Here is a tiny trained network, its code and every weight. The questions are about switching its units off for an input and a class, where a switched-off unit gives its printed mean instead of its output.

import numpy as np


def w(rows, s, z=0):
    codes = np.array(rows[::2]) - 128.0
    scale = np.full(codes.shape[1], s)
    scale[-1] = z or s
    return codes * scale


def f(y):
    return y / 2 * (1 + np.tanh(0.7978845608 * (y + 0.044715 * y**3)))


def log_softmax(a):
    a = a - a.max(-1, keepdims=True)
    return a - np.log(np.exp(a).sum(-1, keepdims=True))


def net(x, mask):
    res = np.array(x, float).reshape(1, 7) / 4 @ E
    y = f(res @ A[0][:, :-1].T + A[0][:, -1])
    res = res + np.where(mask, y, B[0][:, -1]) @ B[0][:, :-1]
    return log_softmax(res[-1] @ U[:, :-1].T + U[:, -1])


A, B = {}, {}
E = w([
[128,128,129,128],'x0',
[128,128,127,129],'x1',
[208,92,193,227],'x2',
[224,107,104,51],'x3',
[90,2,108,120],'x4',
[129,128,128,127],'x5',
[129,127,131,127],'x6',
],0.0056)
A[0] = w([
[152,223,131,137,64],'neuron 1',
[176,107,147,192,96],'neuron 2',
[189,113,109,81,4],'neuron 3',
[237,100,124,30,18],'neuron 4',
[127,127,128,129,102],'neuron 5',
[147,124,121,115,5],'neuron 6',
[150,202,131,134,62],'neuron 7',
[126,124,129,127,92],'neuron 8',
[172,109,145,186,87],'neuron 9',
[59,145,139,181,20],'neuron 10',
[152,228,132,138,68],'neuron 11',
[151,206,130,136,61],'neuron 12',
[45,147,134,197,43],'neuron 13',
[60,144,142,178,19],'neuron 14',
[175,108,144,192,106],'neuron 15',
[117,130,132,134,35],'neuron 16',
[103,140,118,101,75],'neuron 17',
[167,110,147,177,85],'neuron 18',
[85,148,119,75,75],'neuron 19',
[149,123,123,112,22],'neuron 20',
[132,127,127,125,65],'neuron 21',
[132,126,130,122,54],'neuron 22',
[147,186,129,134,53],'neuron 23',
[92,146,114,87,70],'neuron 24',
[105,63,117,127,36],'neuron 25',
[89,3,118,118,66],'neuron 26',
[137,123,134,138,120],'neuron 27',
[62,144,144,175,22],'neuron 28',
[140,165,129,131,64],'neuron 29',
[127,128,129,124,116],'neuron 30',
[37,163,95,22,99],'neuron 31',
[126,127,133,126,111],'neuron 32',
[129,130,132,125,83],'neuron 33',
[179,106,146,198,106],'neuron 34',
[122,131,124,123,130],'neuron 35',
[131,127,131,122,91],'neuron 36',
[130,127,127,126,94],'neuron 37',
[96,31,116,124,51],'neuron 38',
[101,135,134,148,15],'neuron 39',
],0.013,0.0012)
B[0] = w([
[116,113,163,185,194],'neuron 1',
[122,135,155,67,185],'neuron 2',
[139,135,74,133,157],'neuron 3',
[157,144,3,140,216],'neuron 4',
[129,127,128,128,126],'neuron 5',
[129,131,113,130,121],'neuron 6',
[116,116,153,169,172],'neuron 7',
[126,129,127,130,125],'neuron 8',
[118,133,150,74,176],'neuron 9',
[147,137,64,130,173],'neuron 10',
[116,112,166,189,199],'neuron 11',
[116,114,154,171,176],'neuron 12',
[154,131,37,130,194],'neuron 13',
[147,134,66,130,171],'neuron 14',
[123,137,155,70,184],'neuron 15',
[131,126,120,128,121],'neuron 16',
[126,130,139,108,140],'neuron 17',
[120,131,146,82,167],'neuron 18',
[123,134,153,86,168],'neuron 19',
[129,132,112,131,123],'neuron 20',
[127,129,125,129,122],'neuron 21',
[126,130,123,129,121],'neuron 22',
[117,118,145,158,155],'neuron 23',
[123,130,147,94,157],'neuron 24',
[119,125,152,166,158],'neuron 25',
[112,114,183,217,221],'neuron 26',
[125,130,130,121,130],'neuron 27',
[145,134,68,130,168],'neuron 28',
[123,120,139,145,137],'neuron 29',
[129,130,128,129,127],'neuron 30',
[125,134,190,23,254],'neuron 31',
[127,130,127,129,126],'neuron 32',
[127,127,126,129,124],'neuron 33',
[124,133,159,61,192],'neuron 34',
[130,126,131,125,129],'neuron 35',
[127,133,126,129,124],'neuron 36',
[127,130,126,129,125],'neuron 37',
[115,121,168,193,191],'neuron 38',
[138,133,110,130,129],'neuron 39',
],0.048,0.006)
U = w([
[120,137,172,24,200],'0',
[103,93,172,234,196],'1',
[181,142,1,131,3],'2',
],0.0074,0.0005)

Each question gives the input, the list of numbers given to net, and the class t.
The units are the neurons (one row each of A and B). Each row of codes is followed by its name. A weight is (code - 128) times the scale printed after its matrix; where a second scale follows, it is the last column's (A, B and U).
mask holds one flag per neuron, in row order. A switched-off neuron (its flag False) gives its mean, the last column of its row in B, instead of its output. The means were averaged over made-up inputs and are rounded, as every weight is.
A unit's drop is (log p(t) with every unit on - log p(t) with that unit switched off) / (log p(t) with every unit on - log p(t) with every unit switched off).
The circuit of an input: a set's keep is (log p(t) with only the set's units on - log p(t) with every unit switched off) / (log p(t) with every unit on - log p(t) with every unit switched off). Starting from the 12 units with the biggest drops (on a tie, the unit counted first), units are removed one at a time, each time the one whose removal leaves the highest keep (on an exact tie, the one counted first), for as long as the keep stays at least 0.8.
circuit, biggest first: the units of the circuit, biggest drop first
k most important neurons: the k neurons with the biggest drops, biggest first
drop of u: that unit's drop, to one decimal
input [-4,4,6,-6,3,-7,-7], class 0: 3 most important neurons => neuron 4; neuron 34; neuron 2
input [-5,4,2,7,5,-4,0], class 2: circuit, biggest first => neuron 4
input [8,5,8,-8,-5,-8,4], class 0: 2 most important neurons => neuron 34; neuron 2
input [-7,0,4,-6,5,-1,7], class 2: 2 most important neurons => neuron 13; neuron 31
input [1,-7,3,4,0,6,0], class 2: 2 most important neurons => neuron 31; neuron 4
input [-5,-5,6,-5,-1,-8,-7], class 0: 2 most important neurons => neuron 4; neuron 34
input [5,4,-6,7,-1,-4,-8], class 2: 2 most important neurons => neuron 4; neuron 3
input [5,5,-7,8,-1,5,-3], class 2: 2 most important neurons => neuron 4; neuron 3
input [6,5,1,6,6,2,8], class 1: 2 most important neurons => neuron 26; neuron 38
input [1,8,-1,-4,5,3,4], class 1: 2 most important neurons => neuron 26; neuron 4
input [8,5,6,-5,6,5,3], class 0: drop of neuron 7 => 0.1
input [4,5,5,7,-2,-1,-8], class 2: drop of neuron 4 => 2.4
input [8,-5,-3,6,0,-4,-1], class 2: drop of neuron 4 => 0.2
input [3,-4,0,-6,-7,7,3], class 1: circuit, biggest first => neuron 11
